Below is a small trained network, with its code and all its weights. Each question gives an input and a target symbol and asks what happens when units are switched off, that is, made to give their printed mean instead of their output.

import numpy as np


def w(rows, s, z=0):
    codes = np.array(rows[::2]) - 128.0
    scale = np.full(codes.shape[1], s)
    scale[-1] = z or s
    return codes * scale


def f(y):
    return y / 2 * (1 + np.tanh(0.7978845608 * (y + 0.044715 * y**3)))


def softmax(a):
    e = np.exp(a - a.max(-1, keepdims=True))
    return e / e.sum(-1, keepdims=True)


def log_softmax(a):
    a = a - a.max(-1, keepdims=True)
    return a - np.log(np.exp(a).sum(-1, keepdims=True))


def net(x, mask):
    ids = ['βηθμξπσ'.index(c) for c in x.split()]
    T = len(ids)
    res = E[ids] + P[:T]
    u = 0
    for l in range(2):
        q, k, v = (res @ M[l].T for M in (Q, K, V))
        z = softmax(np.where(np.tri(T) > 0, q @ k.T / 3**0.5, -1e9)) @ v
        res = res + np.where(mask[u], z, O[l][:, -1]) @ O[l][:, :-1]
        u += 1
        y = f(res @ A[l][:, :-1].T + A[l][:, -1])
        res = res + np.where(mask[u : u + 4], y, B[l][:, -1]) @ B[l][:, :-1]
        u += 4
    return log_softmax(res[-1] @ U[:, :-1].T + U[:, -1])


Q, K, V, O, A, B = {}, {}, {}, {}, {}, {}
E = w([
[39,64,121],'β',
[188,27,109],'η',
[111,67,11],'θ',
[192,67,38],'μ',
[192,94,3],'ξ',
[179,153,80],'π',
[36,194,106],'σ',
],0.013)
P = w([
[121,86,3],'0',
[134,138,81],'1',
[128,148,81],'2',
[122,151,89],'3',
[135,138,114],'4',
[129,142,124],'5',
[131,148,129],'6',
[128,151,135],'7',
[128,156,141],'8',
[135,165,142],'9',
[133,168,145],'10',
],0.014)
Q[0] = w([
[162,94,165],'0.h1',
[98,176,3],'0.h1',
[23,191,87],'0.h1',
],0.0073)
K[0] = w([
[127,221,89],'0.h1',
[34,98,94],'0.h1',
[129,50,6],'0.h1',
],0.011)
V[0] = w([
[216,135,121],'0.h1',
[218,179,146],'0.h1',
[136,255,223],'0.h1',
],0.0099)
O[0] = w([
[167,176,2,122],'0.h1',
[96,169,99,87],'0.h1',
[82,91,87,3],'0.h1',
],0.0082,0.02)
A[0] = w([
[123,58,2,149],'0.n1',
[46,224,149,169],'0.n2',
[73,76,117,146],'0.n3',
[240,150,148,253],'0.n4',
],0.01,0.0041)
B[0] = w([
[253,93,145,156],'0.n1',
[119,70,99,177],'0.n2',
[109,171,212,122],'0.n3',
[64,86,164,246],'0.n4',
],0.011,0.013)
Q[1] = w([
[9,255,156],'1.h1',
[117,104,66],'1.h1',
[229,40,143],'1.h1',
],0.0067)
K[1] = w([
[189,48,76],'1.h1',
[61,181,113],'1.h1',
[2,93,142],'1.h1',
],0.0086)
V[1] = w([
[255,194,34],'1.h1',
[125,51,167],'1.h1',
[150,200,170],'1.h1',
],0.0083)
O[1] = w([
[129,198,92,178],'1.h1',
[104,107,178,253],'1.h1',
[154,153,10,68],'1.h1',
],0.012,0.0055)
A[1] = w([
[101,170,168,114],'1.n1',
[160,56,171,78],'1.n2',
[107,90,153,68],'1.n3',
[2,80,66,253],'1.n4',
],0.0088,0.0069)
B[1] = w([
[115,139,215,184],'1.n1',
[160,218,81,253],'1.n2',
[210,168,117,161],'1.n3',
[153,68,10,225],'1.n4',
],0.012,0.0062)
U = w([
[254,169,163,48],'β',
[96,81,149,109],'η',
[133,133,218,3],'θ',
[100,196,136,66],'μ',
[125,244,119,59],'ξ',
[155,189,45,240],'π',
[79,24,86,209],'σ',
],0.013,0.0072)

Each question gives the input, a string of symbols that net reads in full, and the target symbol t.
The units are the heads (3 rows each of Q, K, V and O) and the neurons (one row each of A and B). Each row of codes is followed by its name. A weight is (code - 128) times the scale printed after its matrix; where a second scale follows, it is the last column's (O, A, B and U).
mask holds one flag per unit, layer by layer, with each layer's heads first. A switched-off unit (its flag False) gives its mean, the last column of its rows in O or B, instead of its output. The means were averaged over made-up inputs and are rounded, as every weight is.
A unit's drop is (log p(t) with every unit on - log p(t) with that unit switched off) / (log p(t) with every unit on - log p(t) with every unit switched off).
The circuit of an input: a set's keep is (log p(t) with only the set's units on - log p(t) with every unit switched off) / (log p(t) with every unit on - log p(t) with every unit switched off). Starting from all 10 units, units are removed one at a time, each time the one whose removal leaves the highest keep (on an exact tie, the one counted first), for as long as the keep stays at least 0.8.
units of the circuit, in order: the units of the circuit, biggest drop first
most important unit: the unit with the biggest drop
top k neurons: the k neurons with the biggest drops, biggest first
k most important neurons of layer l: the k neurons of layer l with the biggest drops, biggest first
input π π θ η η, target π: most important unit -> 0.h1
input σ σ π σ π μ θ η σ, target σ: top 3 neurons -> (0.n2 1.n4 1.n2)
input σ π σ ξ, target β: top 2 neurons -> (0.n1 0.n2)
input μ θ σ π θ μ θ β θ ξ μ, target σ: top 2 neurons -> (0.n4 0.n1)
input μ σ θ, target β: top 3 neurons -> (0.n1 0.n2 1.n4)
input ξ σ θ σ η σ σ ξ μ σ μ, target π: units of the circuit, in order -> (1.h1 0.h1)
input ξ σ μ π, target ξ: top 2 neurons -> (0.n2 0.n1)
input π μ π β, target π: units of the circuit, in order -> (0.h1 1.h1 0.n1)
input σ σ β σ π θ, target β: top 3 neurons -> (0.n1 1.n2 0.n2)
input β σ ξ σ σ σ ξ θ θ σ, target β: units of the circuit, in order -> (0.h1 1.h1 1.n3 1.n2)
input ξ β θ β, target ξ: units of the circuit, in order -> (1.h1 0.n1)
input θ β σ π, target θ: 2 most important neurons of layer 0 -> (0.n2 0.n1)
input β σ ξ β, target β: top 3 neurons -> (1.n2 1.n3 0.n4)
input η σ θ σ η θ σ β η σ, target η: units of the circuit, in order -> (0.n2 1.n2)
input θ ξ σ σ θ η ξ θ μ ξ π, target θ: units of the circuit, in order -> (0.n4)
input σ σ σ π, target σ: top 3 neurons -> (0.n4 0.n1 1.n4)
input σ μ σ σ σ π η π, target σ: 2 most important neurons of layer 0 -> (0.n1 0.n4)
input θ σ σ ξ σ η μ θ μ, target π: units of the circuit, in order -> (1.n2 1.h1 1.n1)
input θ σ ξ β, target θ: top 2 neurons -> (0.n2 0.n1)
input ξ π σ, target ξ: most important neuron of layer 0 -> (0.n1)
input π π π, target π: top 2 neurons -> (1.n1 0.n2)
